Below are the code and all the weights of a small trained network. Each question names an input and a target symbol and asks about switching units off, where a switched-off unit gives its printed mean instead of its output.

import numpy as np


def w(rows, s, z=0):
    codes = np.array(rows[::2]) - 128.0
    scale = np.full(codes.shape[1], s)
    scale[-1] = z or s
    return codes * scale


def f(y):
    return np.maximum(y, 0)


def softmax(a):
    e = np.exp(a - a.max(-1, keepdims=True))
    return e / e.sum(-1, keepdims=True)


def log_softmax(a):
    a = a - a.max(-1, keepdims=True)
    return a - np.log(np.exp(a).sum(-1, keepdims=True))


def net(x, mask):
    ids = ['βγδεζηθξπσφω'.index(c) for c in x.split()]
    T = len(ids)
    res = E[ids] + P[:T]
    u = 0
    for l in range(2):
        r = res
        for j in range(2):
            rows = slice(2 * j, 2 * j + 2)
            q, k, v = (r @ M[l][rows].T for M in (Q, K, V))
            z = softmax(np.where(np.tri(T) > 0, q @ k.T / 2**0.5, -1e9)) @ v
            o = O[l][rows]
            res = res + np.where(mask[u + j], z, o[:, -1]) @ o[:, :-1]
        u += 2
        y = f(res @ A[l][:, :-1].T + A[l][:, -1])
        res = res + np.where(mask[u : u + 4], y, B[l][:, -1]) @ B[l][:, :-1]
        u += 4
    return log_softmax(res[-1] @ U[:, :-1].T + U[:, -1])


Q, K, V, O, A, B = {}, {}, {}, {}, {}, {}
E = w([
[201,5,94,16],'β',
[203,135,65,117],'γ',
[4,143,135,10],'δ',
[145,89,59,196],'ε',
[180,134,69,158],'ζ',
[133,119,64,199],'η',
[213,250,156,30],'θ',
[109,100,184,196],'ξ',
[103,196,80,178],'π',
[170,189,225,55],'σ',
[177,172,242,69],'φ',
[84,190,126,219],'ω',
],0.012)
P = w([
[207,154,252,238],'0',
[190,164,213,205],'1',
[151,162,194,184],'2',
[164,162,173,156],'3',
[139,175,169,137],'4',
[133,175,155,123],'5',
[134,210,149,106],'6',
[130,195,141,97],'7',
[138,194,122,88],'8',
[126,208,127,88],'9',
[128,208,125,80],'10',
[115,198,118,77],'11',
],0.0047)
Q[0] = w([
[188,7,151,3],'0.h0',
[144,144,141,40],'0.h0',
[65,179,144,207],'0.h1',
[18,33,81,160],'0.h1',
],0.0074)
K[0] = w([
[255,63,112,37],'0.h0',
[185,187,177,112],'0.h0',
[57,213,197,200],'0.h1',
[75,26,128,241],'0.h1',
],0.0068)
V[0] = w([
[198,247,91,64],'0.h0',
[87,120,156,206],'0.h0',
[129,253,98,145],'0.h1',
[96,84,139,223],'0.h1',
],0.0039)
O[0] = w([
[73,253,35,72,208],'0.h0',
[172,168,175,153,162],'0.h0',
[82,212,179,143,249],'0.h1',
[16,180,77,75,64],'0.h1',
],0.0047,0.0017)
A[0] = w([
[73,48,123,175,115],'0.n0',
[80,165,17,73,189],'0.n1',
[65,180,151,200,3],'0.n2',
[135,83,157,255,247],'0.n3',
],0.0078,0.0031)
B[0] = w([
[78,161,78,155,152],'0.n0',
[60,206,53,102,190],'0.n1',
[173,115,2,142,167],'0.n2',
[48,171,81,199,255],'0.n3',
],0.0064,0.0054)
Q[1] = w([
[106,187,194,149],'1.h0',
[65,182,204,109],'1.h0',
[147,118,166,1],'1.h1',
[202,171,142,184],'1.h1',
],0.0089)
K[1] = w([
[40,199,175,159],'1.h0',
[65,201,167,254],'1.h0',
[171,91,116,10],'1.h1',
[185,146,122,231],'1.h1',
],0.0076)
V[1] = w([
[42,214,158,183],'1.h0',
[113,77,54,167],'1.h0',
[110,176,130,2],'1.h1',
[213,178,148,206],'1.h1',
],0.0057)
O[1] = w([
[183,185,178,77,255],'1.h0',
[74,59,78,56,155],'1.h0',
[96,87,111,2,68],'1.h1',
[107,248,143,192,188],'1.h1',
],0.0047,0.0063)
A[1] = w([
[132,152,13,189,27],'1.n0',
[162,154,207,208,253],'1.n1',
[182,140,2,196,73],'1.n2',
[34,169,99,59,62],'1.n3',
],0.0083,0.0057)
B[1] = w([
[157,118,178,11,166],'1.n0',
[186,58,174,182,252],'1.n1',
[139,200,227,2,172],'1.n2',
[71,150,93,236,157],'1.n3',
],0.0089,0.012)
U = w([
[97,117,139,115,8],'β',
[101,96,118,226,253],'γ',
[113,116,117,124,21],'δ',
[147,26,94,77,211],'ε',
[94,112,132,118,25],'ζ',
[128,119,111,121,17],'η',
[103,208,86,97,79],'θ',
[136,187,132,61,112],'ξ',
[102,112,133,117,22],'π',
[2,123,123,131,164],'σ',
[115,117,123,119,17],'φ',
[203,130,225,30,99],'ω',
],0.0096,0.0061)

Each question gives the input, a string of symbols that net reads in full, and the target symbol t.
The units are the heads (2 rows each of Q, K, V and O) and the neurons (one row each of A and B). Each row of codes is followed by its name. A weight is (code - 128) times the scale printed after its matrix; where a second scale follows, it is the last column's (O, A, B and U).
mask holds one flag per unit, layer by layer, with each layer's heads first. A switched-off unit (its flag False) gives its mean, the last column of its rows in O or B, instead of its output. The means were averaged over made-up inputs and are rounded, as every weight is.
A unit's drop is (log p(t) with every unit on - log p(t) with that unit switched off) / (log p(t) with every unit on - log p(t) with every unit switched off).
The circuit of an input: a set's keep is (log p(t) with only the set's units on - log p(t) with every unit switched off) / (log p(t) with every unit on - log p(t) with every unit switched off). Starting from all 12 units, units are removed one at a time, each time the one whose removal leaves the highest keep (on an exact tie, the one counted first), for as long as the keep stays at least 0.8.
units of the circuit, in order: the units of the circuit, biggest drop first
top k neurons: the k neurons with the biggest drops, biggest first
k most important neurons of layer l: the k neurons of layer l with the biggest drops, biggest first
heads that matter: for each layer, one digit per head in row order, 1 if its drop is at least 0.15 and else 0, layers parted by /
drop of u: that unit's drop, to one decimal
input ζ ξ β, target ε: heads that matter : 00 / 11
input ε γ π δ ξ γ ξ ξ ζ, target ω: units of the circuit, in order : 1.n2
input ξ ξ π, target ω: top 3 neurons : 1.n2, 1.n0, 0.n2
input ω ξ φ η ξ π π ξ θ η ζ, target ω: top 3 neurons : 1.n2, 1.n3, 1.n0
input γ δ ω, target ω: top 3 neurons : 0.n2, 1.n2, 1.n0
input ξ θ ξ γ, target ω: units of the circuit, in order : 1.n2, 1.n3
input γ γ δ φ γ ξ π π, target ξ: top 3 neurons : 1.n2, 1.n0, 0.n2
input θ γ π π, target ξ: 2 most important neurons of layer 0 : 0.n1, 0.n2
input ξ γ θ γ, target ω: 2 most important neurons of layer 1 : 1.n2, 1.n3
input θ γ ξ ξ ξ ξ β π, target ω: 2 most important neurons of layer 0 : 0.n2, 0.n3
input θ β η ξ ξ θ π ω θ, target θ: 2 most important neurons of layer 1 : 1.n1, 1.n3
input θ π σ ξ π γ ζ δ η, target ω: 3 most important neurons of layer 1 : 1.n2, 1.n0, 1.n3
input θ γ ζ ε, target ω: 3 most important neurons of layer 1 : 1.n2, 1.n0, 1.n3
input θ ω δ θ ξ δ, target σ: most important neuron of layer 0 : 0.n1
input ξ ξ ξ ξ β β β, target ε: drop of 1.h1 : 0.3
input ξ π β ξ η, target ω: drop of 0.n2 : 0.0
input ξ ξ ε ω, target ω: drop of 0.n2 : 0.4
